Here is a tiny trained network, its code and every weight. The questions are about switching its units off for an input and a target symbol, where a switched-off unit gives its printed mean instead of its output.

import numpy as np


def w(rows, s, z=0):
    codes = np.array(rows[::2]) - 128.0
    scale = np.full(codes.shape[1], s)
    scale[-1] = z or s
    return codes * scale


def f(y):
    return np.maximum(y, 0)


def softmax(a):
    e = np.exp(a - a.max(-1, keepdims=True))
    return e / e.sum(-1, keepdims=True)


def log_softmax(a):
    a = a - a.max(-1, keepdims=True)
    return a - np.log(np.exp(a).sum(-1, keepdims=True))


def net(x, mask):
    ids = ['αβδεζηθλμστφψ'.index(c) for c in x.split()]
    T = len(ids)
    res = E[ids] + P[:T]
    r = res
    for j in range(2):
        rows = slice(2 * j, 2 * j + 2)
        q, k, v = (r @ M[0][rows].T for M in (Q, K, V))
        z = softmax(np.where(np.tri(T) > 0, q @ k.T / 2**0.5, -1e9)) @ v
        o = O[0][rows]
        res = res + np.where(mask[j], z, o[:, -1]) @ o[:, :-1]
    y = f(res @ A[0][:, :-1].T + A[0][:, -1])
    res = res + np.where(mask[2:14], y, B[0][:, -1]) @ B[0][:, :-1]
    return log_softmax(res[-1] @ U[:, :-1].T + U[:, -1])


Q, K, V, O, A, B = {}, {}, {}, {}, {}, {}
E = w([
[92,196,158],'α',
[60,98,159],'β',
[213,241,169],'δ',
[155,126,175],'ε',
[28,145,36],'ζ',
[156,157,174],'η',
[108,206,97],'θ',
[185,48,125],'λ',
[109,149,147],'μ',
[205,11,186],'σ',
[98,137,133],'τ',
[93,151,131],'φ',
[64,45,68],'ψ',
],0.011)
P = w([
[132,186,30],'0',
[60,93,241],'1',
[253,41,93],'2',
[138,213,49],'3',
[51,86,215],'4',
[255,65,87],'5',
],0.0076)
Q[0] = w([
[157,106,30],'H0',
[113,62,156],'H0',
[19,2,107],'H1',
[27,207,88],'H1',
],0.0098)
K[0] = w([
[191,35,42],'H0',
[98,160,83],'H0',
[79,49,71],'H1',
[2,218,109],'H1',
],0.0068)
V[0] = w([
[51,166,79],'H0',
[155,12,57],'H0',
[208,223,3],'H1',
[251,91,81],'H1',
],0.0042)
O[0] = w([
[74,169,125,125],'H0',
[98,67,71,251],'H0',
[195,150,1,185],'H1',
[149,58,80,243],'H1',
],0.0064,0.0019)
A[0] = w([
[118,246,75,11],'N0',
[133,34,159,174],'N1',
[96,221,119,194],'N2',
[222,109,104,96],'N3',
[193,133,246,156],'N4',
[85,74,137,173],'N5',
[32,168,59,135],'N6',
[110,242,167,253],'N7',
[135,142,43,161],'N8',
[45,131,236,71],'N9',
[50,153,153,170],'N10',
[148,135,73,209],'N11',
],0.011,0.0072)
B[0] = w([
[250,184,130,165],'N0',
[134,129,200,255],'N1',
[147,99,170,204],'N2',
[180,125,110,213],'N3',
[97,223,80,190],'N4',
[78,147,193,207],'N5',
[102,197,143,205],'N6',
[95,68,189,225],'N7',
[109,105,86,238],'N8',
[217,143,69,183],'N9',
[207,157,145,185],'N10',
[99,92,76,250],'N11',
],0.012,0.0075)
U = w([
[190,198,227,158],'α',
[2,114,229,163],'β',
[251,163,118,21],'δ',
[46,33,156,110],'ε',
[179,236,31,97],'ζ',
[137,100,127,171],'η',
[190,197,99,104],'θ',
[142,76,52,203],'λ',
[118,134,133,144],'μ',
[196,25,168,2],'σ',
[120,138,121,140],'τ',
[136,149,124,112],'φ',
[4,141,80,158],'ψ',
],0.0091,0.006)

Each question gives the input, a string of symbols that net reads in full, and the target symbol t.
The units are the heads (2 rows each of Q, K, V and O) and the neurons (one row each of A and B). Each row of codes is followed by its name. A weight is (code - 128) times the scale printed after its matrix; where a second scale follows, it is the last column's (O, A, B and U).
mask holds one flag per unit, heads first, then neurons. A switched-off unit (its flag False) gives its mean, the last column of its rows in O or B, instead of its output. The means were averaged over made-up inputs and are rounded, as every weight is.
A unit's drop is (log p(t) with every unit on - log p(t) with that unit switched off) / (log p(t) with every unit on - log p(t) with every unit switched off).
The circuit of an input: a set's keep is (log p(t) with only the set's units on - log p(t) with every unit switched off) / (log p(t) with every unit on - log p(t) with every unit switched off). Starting from the 12 units with the biggest drops (on a tie, the unit counted first), units are removed one at a time, each time the one whose removal leaves the highest keep (on an exact tie, the one counted first), for as long as the keep stays at least 0.8.
circuit, biggest first: the units of the circuit, biggest drop first
unit that matters most: the unit with the biggest drop
k most important neurons: the k neurons with the biggest drops, biggest first
which heads matter: for each layer, one digit per head in row order, 1 if its drop is at least 0.15 and else 0, layers parted by /
drop of u: that unit's drop, to one decimal
input λ λ λ δ, target δ: circuit, biggest first => [N0; H1; N2]
input ψ λ ζ α λ, target α: 2 most important neurons => [N11; N7]
input α τ τ ζ λ, target α: circuit, biggest first => [N11; N8; N1]
input ζ ζ σ, target α: circuit, biggest first => [N1; N4]
input ζ λ ε λ τ, target α: unit that matters most => N10
input τ λ θ ψ σ, target α: which heads matter => 01
input λ λ δ, target ζ: which heads matter => 00
input ζ ζ β, target β: which heads matter => 01
input λ φ λ λ δ ψ, target ε: which heads matter => 00
input σ ψ ψ λ β ζ, target ψ: which heads matter => 00
input ψ λ ζ λ β, target α: 3 most important neurons => [N9; N10; N11]
input β μ δ, target ζ: 2 most important neurons => [N4; N1]
input λ λ λ ζ ψ, target α: 2 most important neurons => [N10; N9]
input θ α ζ λ φ, target α: 2 most important neurons => [N10; N9]
input λ λ ε λ φ, target α: which heads matter => 01
input η λ λ ζ, target ζ: which heads matter => 01
input ζ λ θ, target λ: 3 most important neurons => [N1; N5; N6]
input ζ ζ τ λ α, target α: which heads matter => 00
input ψ ψ ψ λ ζ, target α: 3 most important neurons => [N10; N9; N11]
input ζ λ λ ζ λ, target β: unit that matters most => N5
input λ ζ θ δ ψ, target α: 3 most important neurons => [N9; N10; N11]
input ψ λ λ δ, target δ: drop of N3 => 0.1
input α δ λ ψ λ θ, target λ: drop of N5 => 0.1
input μ ψ ζ λ ε, target α: drop of N9 => 0.4
